Rows, each with its class
[-40  12  -4 -27   1  22 -35   0 -45  24 -33 -10  24  15  19  27 -37 -14
  -4 -20 -15 -35]  z451
[-30  14  -5 -14   0  16 -25   7 -41 -13 -16 -24  31   3  15  24 -34   5
   0 -16 -12 -22]  z451
[ -45   29  -21  -14   12    4  -18   17 -104   30   19  -31   23    7
   14   41  -46   -9  -24  -33    5  -22]  z512
[-23   7 -19 -38 -17  28 -40  15 -30  64 -48  30  -4  38  29   6 -34 -21
  -4 -52 -31 -55]  z161
[ -4   7  -2  -9   1  14 -17   6 -22  -8 -17 -19   4  -2   2  13 -17   0
  -3  -2 -10  -1]  Z126
[-26  11 -12 -26  -6  22 -31   1 -30  34 -29   9  14  21  24   4 -36  -9
   2 -32 -15 -47]  z161
[-35  15 -16 -30  -7  17 -35  11 -49  40 -27   8  17  28  25  16 -42 -13
  -1 -40 -20 -44]  z161
[-22   6 -19 -34 -19  30 -39  23 -43  46 -35  13  -3  33  30   9 -36 -11
  -2 -43 -31 -43]  z161
[-34   8  -9 -21 -11  20 -37   0 -32  23 -13  -1  27  16  18  16 -37  -9
  -3 -28 -16 -38]  z161
[ 21   2  -3  12  -4  -1   5  20   1 -39  18  -6  -5 -12  -9  -7   8  14
   0   3  -1  18]  Z126
[ 18  -6   7  15  -7 -10  17   2  35 -31  19   7  -3 -10 -13 -15  19  13
   3  11  10  11]  Z126
[ 47 -23   1   4 -30   8   4  10 104 -18 -19  47 -26  10  -2 -16  30   9
  21  22 -23  -2]  z512
[  7  -2  -9   6  -8  -5  -5   1   6  13  -7  20  -9   9   1 -16   6   0
   3 -15  -2  -6]  z512
[-40   8 -18 -36  -8  24 -34   7 -51  62 -38  11  10  33  30  15 -42 -20
  -6 -44 -21 -55]  z161
[-28 -11  -5 -30  -7  20 -28 -27  25  65 -57  24  12  34  23   3 -24 -24
  14 -27 -18 -55]  z161
[-19   7   2   2  14   5   1  -2 -21 -30   7 -39  29 -18  -7  21 -13   3
   2  13  10   1]  Z126
[  7  -9  -5   3 -12  -3  11   0  27  13  13  24  -5   5   2 -16   8   3
   0 -12   1  -8]  z512
[-26   7 -23 -32 -15  24 -40  20 -38  43 -35  18   1  32  25  11 -28 -22
  -5 -42 -25 -44]  z161
[-34   3 -12 -24  -9  16 -28  -4 -21  36 -32   6  16  22  21  13 -36 -15
  -2 -32 -15 -45]  z161
[-47   8  -8 -27   4  21 -33  -4 -49  43 -39  -4  19  26  19  28 -48 -17
  -6 -27 -21 -47]  z451
[-20  12  -8  -4  -4   7 -13  16 -42 -14   6 -16  20   0   8  10 -28   1
  -7 -17 -10 -14]  z451
[-32   1 -19 -41 -12  26 -36   4 -23  55 -44  27   2  34  27  11 -33 -20
   0 -39 -24 -54]  z161
[  0   5   2  -2   4   4  -7  13 -18 -50   1 -24  12  -9   0   9  -7   7
  -4   2  -7  10]  Z126
[-43  24 -10   1   5  -1 -14  -3 -88  20  16 -24  23   4   8  36 -26 -11
 -14 -12   6 -16]  z512
[-32  13  -6 -13   3  13 -23   9 -53 -12   0 -25  32   2  11  24 -37   1
  -5 -12  -5 -16]  z451
[-31   7  -2 -14   8  17 -22  -7 -27 -10 -12 -18  35  -2   9  21 -33  -5
  -1  -4 -10 -25]  z451
[-13  13  -5 -12  -7  14 -20  26 -34 -23   5 -12  22   1  10   8 -27   0
  -2 -15 -13 -15]  z451
[  9 -12  -7   0 -14  -8   9   8  15  12  14  26 -12   5  -3 -23   5   6
  -2 -19   1  -4]  z512
[-35   8 -23 -34 -16  26 -44  17 -58  65 -37  21   0  43  32  14 -42 -18
  -9 -54 -31 -55]  z161
[ 20   0 -17   1 -21   5  -4  34  -5   3  16  26 -24  17   5 -22   4   6
  -8 -27 -12  -2]  z512
[-18  15  -2  -5  12   0 -11   6 -57 -21   4 -32  20  -7   0  29 -17   2
  -5   0   0   5]  Z126
[  1  -1  -7  -6  -9   5  -8   5  -3   1  -1   8  -5   8   6   0  -8   1
   1 -16  -9  -5]  z512
[-48   9 -13 -27  -2  21 -34   2 -58  46 -26   4  25  25  31  27 -47 -16
  -2 -39 -15 -51]  z161
[-49  10 -15 -35 -20  25 -36 -12 -48  72 -42  12  20  32  29  21 -47 -24
  -7 -41 -23 -61]  z161
[-45   1  -8 -34  -6  21 -38 -10 -39  83 -48  17   8  33  30  18 -41 -29
  -2 -40 -16 -62]  z161
[ -9  -2  -3  11   3  -3   6 -16  11  10  19   7   5   2   1  -4   0  -4
  -2  -5  13 -10]  z512
[  8  -7   8  17   6  -9  15 -14  28 -28  16 -11  14 -21 -13  -5  10   7
   6  23  13  18]  Z126
[ 23  -8  -6   8 -15   2  -1   3  41   3   3  27 -17   8   1 -31  15   1
   7 -10  -5  -3]  z512
[ 12  12 -11   3  -9  11  -1  46 -43 -34  25 -16  -5  -5   0  -2  -8  13
 -11 -10  -8  22]  Z126
[-13  -3   5   7   5 -10  12 -26  23  14   8  13  12   3  -2  -9   5  -4
   1   4   9 -14]  z512
[-50   8 -14 -29   1  13 -32  -6 -45  46 -28   3  27  21  21  22 -44 -18
  -3 -34 -13 -51]  z161
[-25  -2  -3 -24   0  22 -28  -7  -9  21 -46  -3  18  16  16  12 -29 -13
   8 -12 -25 -37]  z451
[-28   0   5  -7   7   7 -15 -19   1 -18 -20 -18  42  -3   5  14 -23   1
   9   7  -4 -25]  z451
[ -79   24  -20  -29   10   14  -32   -8 -104   60  -11  -22   44   23
   26   55  -69  -22  -22  -46    2  -57]  z161
[ 14  -1   6   3  -4   4  -1   3  44 -44  -9  -9   7 -11   1  -5   3  13
  19  15  -9   8]  Z126
[-27   4 -20 -39 -12  27 -40  16 -45  58 -43  23  -8  37  31   6 -34 -20
  -2 -49 -30 -51]  z161
[-45  10 -20 -39 -14  23 -23   6 -63  77 -45  15   6  42  34  19 -46 -31
  -9 -55 -22 -61]  z161
[ -3  11  -5 -11  -6  15 -18  28 -36 -15 -10 -15  -3   5  10  12 -17   2
  -8  -6 -15   2]  Z126
[-18  -9 -16 -34 -18  27 -36   4   8  61 -58  39  -5  36  32  -5 -24 -16
   6 -27 -31 -57]  z161
[-20   8   1  -4   2   5 -12  -3 -36 -18  -1 -16  32  -3   5   8 -24   2
   3  -2  -6 -18]  z451

Rows with their classes
[ -4   3  10  -6   3   4  -3   2  10   9   5  -3  15  11 -20   1  13  -2
  -4 -18  22   2]  (87)
[-45  25  13  20  10  16 -10   7 -12   7   3   7 -16 -10 -23   8  10  -9
  21 -26 -12  13]  (93)
[-76  16  13  -4  34   9   4  -1   5 -11   0   8  17 -19 -24  -6  -5  20
 -29 -39  20 -11]  (92)
[-12  18   3  -5   8  23 -22  -1   8  33   8  -6   8 -10 -44   1  24 -26
   9   3  25  -6]  (94)
[-78  16   9  28  33 -17  16  -3  -1 -19 -13   5  -4   6  25  -5 -26  30
 -12 -28 -55   6]  (98)
[ -4  -3  15 -41  21  18   3  -1  16   0   8  -2  31 -15 -46  -6  22   8
 -17 -31  80 -16]  (92)
[ 25 -17   3 -30  10 -18  21   2   2 -38  -3   1  31  14  -1  -1  -7  44
 -19 -40  57   0]  (92)
